Here is a tiny trained network, its code and every weight. The questions are about switching its units off for an input and a class, where a switched-off unit gives its printed mean instead of its output.

import numpy as np


def w(rows, s, z=0):
    codes = np.array(rows[::2]) - 128.0
    scale = np.full(codes.shape[1], s)
    scale[-1] = z or s
    return codes * scale


def f(y):
    return np.maximum(y, 0)


def log_softmax(a):
    a = a - a.max(-1, keepdims=True)
    return a - np.log(np.exp(a).sum(-1, keepdims=True))


def net(x, mask):
    res = np.array(x, float).reshape(1, 4) / 4 @ E
    y = f(res @ A[0][:, :-1].T + A[0][:, -1])
    res = res + np.where(mask, y, B[0][:, -1]) @ B[0][:, :-1]
    return log_softmax(res[-1] @ U[:, :-1].T + U[:, -1])


A, B = {}, {}
E = w([
[80,11,101,99,182,79],'x0',
[124,71,71,234,155,177],'x1',
[42,141,48,94,34,146],'x2',
[226,72,85,73,105,160],'x3',
],0.012)
A[0] = w([
[68,125,153,162,142,67,93],'neuron 0',
[85,163,55,102,63,187,92],'neuron 1',
[99,103,132,197,140,189,97],'neuron 2',
[168,106,166,160,166,114,119],'neuron 3',
[185,86,109,80,119,164,120],'neuron 4',
[186,112,110,88,129,198,97],'neuron 5',
[160,160,162,145,177,137,110],'neuron 6',
[152,249,129,118,127,182,86],'neuron 7',
[150,124,70,191,120,199,109],'neuron 8',
[134,111,91,192,131,113,111],'neuron 9',
[181,228,153,178,66,196,116],'neuron 10',
[175,120,166,160,151,136,87],'neuron 11',
[62,209,160,185,168,134,110],'neuron 12',
[132,184,140,65,142,104,96],'neuron 13',
[129,115,77,167,150,110,173],'neuron 14',
[162,121,162,107,165,122,138],'neuron 15',
[159,138,170,171,155,95,117],'neuron 16',
[87,172,130,149,150,82,250],'neuron 17',
[64,137,51,115,103,177,110],'neuron 18',
[219,117,72,82,112,164,133],'neuron 19',
[130,173,193,15,76,72,131],'neuron 20',
[171,175,141,123,101,179,143],'neuron 21',
[157,149,49,208,138,163,97],'neuron 22',
[103,61,122,59,149,40,112],'neuron 23',
[160,101,130,102,124,178,87],'neuron 24',
[174,105,173,149,180,148,105],'neuron 25',
[179,89,213,148,138,135,133],'neuron 26',
],0.011,0.013)
B[0] = w([
[57,69,191,132,145,169,172],'neuron 0',
[94,181,77,101,65,87,201],'neuron 1',
[176,118,217,145,74,94,174],'neuron 2',
[71,179,66,66,73,94,184],'neuron 3',
[63,143,190,104,171,217,187],'neuron 4',
[44,129,195,104,134,191,175],'neuron 5',
[114,162,98,54,82,109,176],'neuron 6',
[112,39,149,117,178,62,204],'neuron 7',
[185,108,166,130,73,122,192],'neuron 8',
[192,98,179,142,91,87,164],'neuron 9',
[121,6,68,92,254,63,245],'neuron 10',
[83,151,117,93,77,77,167],'neuron 11',
[24,127,191,164,132,222,209],'neuron 12',
[194,131,204,190,58,89,173],'neuron 13',
[204,108,121,164,155,123,188],'neuron 14',
[113,171,110,132,115,127,178],'neuron 15',
[87,175,69,78,54,105,179],'neuron 16',
[158,168,92,170,161,233,251],'neuron 17',
[97,164,53,64,66,91,191],'neuron 18',
[59,162,185,135,156,233,212],'neuron 19',
[202,156,175,185,83,125,244],'neuron 20',
[132,57,97,154,197,118,198],'neuron 21',
[173,105,212,170,76,91,187],'neuron 22',
[158,23,117,156,200,65,212],'neuron 23',
[61,107,170,126,99,157,150],'neuron 24',
[104,142,85,96,82,94,186],'neuron 25',
[126,181,89,64,93,122,198],'neuron 26',
],0.0077,0.014)
U = w([
[10,108,190,133,165,236,90],'0',
[112,6,81,124,237,28,111],'1',
[76,175,36,79,68,64,92],'2',
[225,108,211,177,79,93,100],'3',
[184,151,48,154,202,217,251],'4',
],0.014,0.017)

Each question gives the input, the list of numbers given to net, and the class t.
The units are the neurons (one row each of A and B). Each row of codes is followed by its name. A weight is (code - 128) times the scale printed after its matrix; where a second scale follows, it is the last column's (A, B and U).
mask holds one flag per neuron, in row order. A switched-off neuron (its flag False) gives its mean, the last column of its row in B, instead of its output. The means were averaged over made-up inputs and are rounded, as every weight is.
A unit's drop is (log p(t) with every unit on - log p(t) with that unit switched off) / (log p(t) with every unit on - log p(t) with every unit switched off).
The circuit of an input: a set's keep is (log p(t) with only the set's units on - log p(t) with every unit switched off) / (log p(t) with every unit on - log p(t) with every unit switched off). Starting from the 12 units with the biggest drops (on a tie, the unit counted first), units are removed one at a time, each time the one whose removal leaves the highest keep (on an exact tie, the one counted first), for as long as the keep stays at least 0.8.
circuit, biggest first: the units of the circuit, biggest drop first
k most important neurons: the k neurons with the biggest drops, biggest first
drop of u: that unit's drop, to one decimal
input [7,-8,7,3], class 3: 2 most important neurons => (neuron 20; neuron 10)
input [4,2,-6,6], class 0: 2 most important neurons => (neuron 4; neuron 19)
input [-8,-7,-1,2], class 1: 2 most important neurons => (neuron 10; neuron 7)
input [-6,7,-2,2], class 3: 4 most important neurons => (neuron 22; neuron 8; neuron 2; neuron 23)
input [-2,7,-8,-4], class 2: circuit, biggest first => (neuron 3; neuron 16)
input [-4,-6,3,6], class 0: circuit, biggest first => (neuron 19)
input [-7,7,6,2], class 1: 2 most important neurons => (neuron 10; neuron 20)
input [8,-8,-5,8], class 0: 2 most important neurons => (neuron 4; neuron 19)
input [0,6,6,0], class 2: 4 most important neurons => (neuron 18; neuron 1; neuron 20; neuron 13)
input [-2,1,-5,-4], class 2: 2 most important neurons => (neuron 19; neuron 16)
input [4,4,-6,-6], class 0: 2 most important neurons => (neuron 0; neuron 12)
input [6,6,7,0], class 2: 4 most important neurons => (neuron 18; neuron 10; neuron 1; neuron 7)
input [-7,-2,-2,8], class 0: 3 most important neurons => (neuron 19; neuron 5; neuron 4)
input [-5,7,0,4], class 3: most important neuron => (neuron 22)
input [-8,-7,0,4], class 1: 3 most important neurons => (neuron 10; neuron 7; neuron 21)
input [-4,7,6,-6], class 3: drop of neuron 8 => 0.3
input [-8,2,3,5], class 1: drop of neuron 10 => 0.7
input [1,-6,1,4], class 3: drop of neuron 12 => 0.1
